Below is a small trained network, with its code and all its weights. Each question gives an input and a class and asks what happens when units are switched off, that is, made to give their printed mean instead of their output.

import numpy as np


def w(rows, s, z=0):
    codes = np.array(rows[::2]) - 128.0
    scale = np.full(codes.shape[1], s)
    scale[-1] = z or s
    return codes * scale


def f(y):
    return y / 2 * (1 + np.tanh(0.7978845608 * (y + 0.044715 * y**3)))


def log_softmax(a):
    a = a - a.max(-1, keepdims=True)
    return a - np.log(np.exp(a).sum(-1, keepdims=True))


def net(x, mask):
    res = np.array(x, float).reshape(1, 5) / 4 @ E
    y = f(res @ A[0][:, :-1].T + A[0][:, -1])
    res = res + np.where(mask, y, B[0][:, -1]) @ B[0][:, :-1]
    return log_softmax(res[-1] @ U[:, :-1].T + U[:, -1])


A, B = {}, {}
E = w([
[130,127,126],'x0',
[159,186,42],'x1',
[103,254,237],'x2',
[136,133,116],'x3',
[9,144,84],'x4',
],0.0075)
A[0] = w([
[126,112,114,254],'N1',
[169,71,87,229],'N2',
[124,108,165,122],'N3',
[135,156,76,244],'N4',
[235,91,212,179],'N5',
[116,86,87,68],'N6',
[127,69,173,223],'N7',
[197,148,131,156],'N8',
[93,180,169,60],'N9',
[181,139,105,244],'N10',
[86,210,152,65],'N11',
[130,212,160,201],'N12',
[135,74,104,75],'N13',
[43,139,95,127],'N14',
[231,169,105,103],'N15',
[123,124,98,65],'N16',
[135,112,180,117],'N17',
[106,87,164,217],'N18',
[3,158,107,73],'N19',
[59,93,192,142],'N20',
[130,78,86,242],'N21',
[155,98,67,126],'N22',
[158,100,59,85],'N23',
[75,43,76,69],'N24',
[43,24,92,60],'N25',
[171,189,60,248],'N26',
],0.012,0.0041)
B[0] = w([
[62,254,180,179],'N1',
[124,192,159,217],'N2',
[109,150,49,142],'N3',
[49,170,163,193],'N4',
[124,209,45,254],'N5',
[197,147,170,155],'N6',
[35,230,119,194],'N7',
[124,176,92,173],'N8',
[189,118,163,168],'N9',
[79,217,112,190],'N10',
[206,111,172,185],'N11',
[140,223,185,223],'N12',
[185,153,197,154],'N13',
[154,229,34,187],'N14',
[111,130,63,183],'N15',
[157,128,145,126],'N16',
[144,224,62,154],'N17',
[59,202,116,177],'N18',
[197,169,55,204],'N19',
[124,215,94,183],'N20',
[93,169,159,211],'N21',
[150,167,199,179],'N22',
[165,164,183,175],'N23',
[193,199,168,199],'N24',
[177,187,137,205],'N25',
[42,194,158,220],'N26',
],0.0055,0.0077)
U = w([
[56,166,147,221],'0',
[71,162,140,254],'1',
[231,153,190,34],'2',
[28,167,118,109],'3',
[187,157,6,130],'4',
[59,98,138,78],'5',
[202,39,90,22],'6',
],0.012,0.0032)

Each question gives the input, the list of numbers given to net, and the class t.
The units are the neurons (one row each of A and B). Each row of codes is followed by its name. A weight is (code - 128) times the scale printed after its matrix; where a second scale follows, it is the last column's (A, B and U).
mask holds one flag per neuron, in row order. A switched-off neuron (its flag False) gives its mean, the last column of its row in B, instead of its output. The means were averaged over made-up inputs and are rounded, as every weight is.
A unit's drop is (log p(t) with every unit on - log p(t) with that unit switched off) / (log p(t) with every unit on - log p(t) with every unit switched off).
The circuit of an input: a set's keep is (log p(t) with only the set's units on - log p(t) with every unit switched off) / (log p(t) with every unit on - log p(t) with every unit switched off). Starting from the 12 units with the biggest drops (on a tie, the unit counted first), units are removed one at a time, each time the one whose removal leaves the highest keep (on an exact tie, the one counted first), for as long as the keep stays at least 0.8.
units of the circuit, in order: the units of the circuit, biggest drop first
most important unit: the unit with the biggest drop
k most important neurons: the k neurons with the biggest drops, biggest first
drop when u is switched off: that unit's drop, to one decimal
input [-3,-1,7,-5,1], class 2: 2 most important neurons -> [N11 N9]
input [2,5,3,-2,-7], class 4: units of the circuit, in order -> [N15]
input [-5,-6,-8,-7,-3], class 2: 2 most important neurons -> [N24 N13]
input [-1,8,5,-2,-8], class 3: units of the circuit, in order -> [N26 N10]
input [5,-8,8,-5,4], class 2: units of the circuit, in order -> [N11 N9]
input [-6,2,2,4,-7], class 4: units of the circuit, in order -> [N5 N15]
input [2,-5,2,-1,8], class 4: units of the circuit, in order -> [N19 N14 N26]
input [5,4,5,-3,7], class 4: units of the circuit, in order -> [N19 N14]
input [-5,8,-7,-2,3], class 3: 2 most important neurons -> [N26 N4]
input [0,-2,1,0,6], class 4: units of the circuit, in order -> [N19 N14 N26]
input [5,3,7,-4,4], class 2: units of the circuit, in order -> [N11 N9 N7]
input [-5,-2,-8,4,-7], class 2: units of the circuit, in order -> [N13 N22]
input [4,5,-1,-8,-6], class 0: 3 most important neurons -> [N26 N19 N14]
input [2,1,5,5,-6], class 4: most important unit -> N5
input [2,3,-5,-1,-1], class 2: units of the circuit, in order -> [N23 N22 N5]
input [1,1,6,6,-7], class 4: 2 most important neurons -> [N5 N15]
input [-5,4,-7,8,-6], class 0: 2 most important neurons -> [N26 N10]
input [5,-6,2,3,8], class 4: 2 most important neurons -> [N19 N14]
input [4,1,-2,7,-7], class 0: 2 most important neurons -> [N19 N14]
input [-8,-7,7,0,-8], class 1: most important unit -> N7
input [-4,6,5,-1,-6], class 3: drop when N19 is switched off -> 0.2
input [-3,1,-7,-5,4], class 2: drop when N25 is switched off -> 0.1
input [-2,5,6,-1,3], class 2: drop when N7 is switched off -> 0.2
input [-8,0,-6,8,-3], class 0: drop when N9 is switched off -> 0.1
